Below is a small trained network, with its code and all its weights. Each question gives an input and a target symbol and asks what happens when units are switched off, that is, made to give their printed mean instead of their output.

import numpy as np


def w(rows, s, z=0):
    codes = np.array(rows[::2]) - 128.0
    scale = np.full(codes.shape[1], s)
    scale[-1] = z or s
    return codes * scale


def f(y):
    return y / 2 * (1 + np.tanh(0.7978845608 * (y + 0.044715 * y**3)))


def softmax(a):
    e = np.exp(a - a.max(-1, keepdims=True))
    return e / e.sum(-1, keepdims=True)


def log_softmax(a):
    a = a - a.max(-1, keepdims=True)
    return a - np.log(np.exp(a).sum(-1, keepdims=True))


def net(x, mask):
    ids = ['ΔΣΨαγλμω'.index(c) for c in x.split()]
    T = len(ids)
    res = E[ids] + P[:T]
    r = res
    for j in range(3):
        rows = slice(2 * j, 2 * j + 2)
        q, k, v = (r @ M[0][rows].T for M in (Q, K, V))
        z = softmax(np.where(np.tri(T) > 0, q @ k.T / 2**0.5, -1e9)) @ v
        o = O[0][rows]
        res = res + np.where(mask[j], z, o[:, -1]) @ o[:, :-1]
    y = f(res @ A[0][:, :-1].T + A[0][:, -1])
    res = res + np.where(mask[3:11], y, B[0][:, -1]) @ B[0][:, :-1]
    return log_softmax(res[-1] @ U[:, :-1].T + U[:, -1])


Q, K, V, O, A, B = {}, {}, {}, {}, {}, {}
E = w([
[217,99,82],'Δ',
[92,86,116],'Σ',
[187,161,43],'Ψ',
[134,183,250],'α',
[117,101,92],'γ',
[141,142,72],'λ',
[173,82,110],'μ',
[100,93,98],'ω',
],0.023)
P = w([
[108,87,82],'0',
[132,44,2],'1',
[96,130,69],'2',
[91,161,112],'3',
[98,188,156],'4',
[117,214,170],'5',
[137,228,182],'6',
],0.0058)
Q[0] = w([
[139,194,248],'H1',
[140,75,67],'H1',
[34,104,133],'H2',
[58,131,104],'H2',
[115,73,116],'H3',
[79,229,118],'H3',
],0.013)
K[0] = w([
[27,155,178],'H1',
[249,105,90],'H1',
[112,185,78],'H2',
[62,145,143],'H2',
[90,173,111],'H3',
[80,115,170],'H3',
],0.018)
V[0] = w([
[53,55,211],'H1',
[1,57,49],'H1',
[162,185,15],'H2',
[147,74,144],'H2',
[113,186,58],'H3',
[98,35,166],'H3',
],0.0085)
O[0] = w([
[89,68,156,3],'H1',
[164,178,254,114],'H1',
[186,175,92,194],'H2',
[124,83,99,190],'H2',
[81,160,141,132],'H3',
[168,96,146,153],'H3',
],0.0094,0.006)
A[0] = w([
[166,168,97,189],'N1',
[169,155,138,59],'N2',
[76,160,146,214],'N3',
[147,153,92,71],'N4',
[139,158,113,207],'N5',
[146,163,88,3],'N6',
[133,247,73,155],'N7',
[221,115,133,8],'N8',
],0.015,0.0049)
B[0] = w([
[158,123,130,245],'N1',
[117,118,160,147],'N2',
[16,206,1,134],'N3',
[151,85,200,183],'N4',
[195,168,191,187],'N5',
[3,151,197,173],'N6',
[60,113,75,251],'N7',
[68,95,130,217],'N8',
],0.0062,0.011)
U = w([
[143,77,14,153],'Δ',
[102,180,115,134],'Σ',
[254,227,211,246],'Ψ',
[217,81,167,27],'α',
[62,89,241,135],'γ',
[41,58,156,3],'λ',
[137,152,195,78],'μ',
[169,220,151,140],'ω',
],0.0088,0.0057)

Each question gives the input, a string of symbols that net reads in full, and the target symbol t.
The units are the heads (2 rows each of Q, K, V and O) and the neurons (one row each of A and B). Each row of codes is followed by its name. A weight is (code - 128) times the scale printed after its matrix; where a second scale follows, it is the last column's (O, A, B and U).
mask holds one flag per unit, heads first, then neurons. A switched-off unit (its flag False) gives its mean, the last column of its rows in O or B, instead of its output. The means were averaged over made-up inputs and are rounded, as every weight is.
A unit's drop is (log p(t) with every unit on - log p(t) with that unit switched off) / (log p(t) with every unit on - log p(t) with every unit switched off).
The circuit of an input: a set's keep is (log p(t) with only the set's units on - log p(t) with every unit switched off) / (log p(t) with every unit on - log p(t) with every unit switched off). Starting from all 11 units, units are removed one at a time, each time the one whose removal leaves the highest keep (on an exact tie, the one counted first), for as long as the keep stays at least 0.8.
circuit, biggest first: the units of the circuit, biggest drop first
k most important neurons: the k neurons with the biggest drops, biggest first
drop of u: that unit's drop, to one decimal
input μ Ψ Ψ, target Σ: circuit, biggest first -> N7, N6, H1
input μ γ α Σ μ γ Δ, target Δ: circuit, biggest first -> H1
input γ Σ ω γ, target Ψ: circuit, biggest first -> H1, N7
input μ λ μ μ, target Ψ: circuit, biggest first -> N7, H1
input μ μ Ψ Σ, target Σ: 2 most important neurons -> N7, N3
input μ μ Σ μ μ γ γ, target Ψ: 2 most important neurons -> N8, N7
input Δ γ Δ Δ Ψ, target Σ: circuit, biggest first -> N7, N6, N5
input Σ Σ Σ, target γ: 2 most important neurons -> N5, N1
input μ Δ α, target Δ: drop of N4 -> 0.0
input ω γ Σ α ω Δ Δ, target Δ: drop of H2 -> -0.1
input μ μ γ μ, target Ψ: drop of N7 -> 0.9
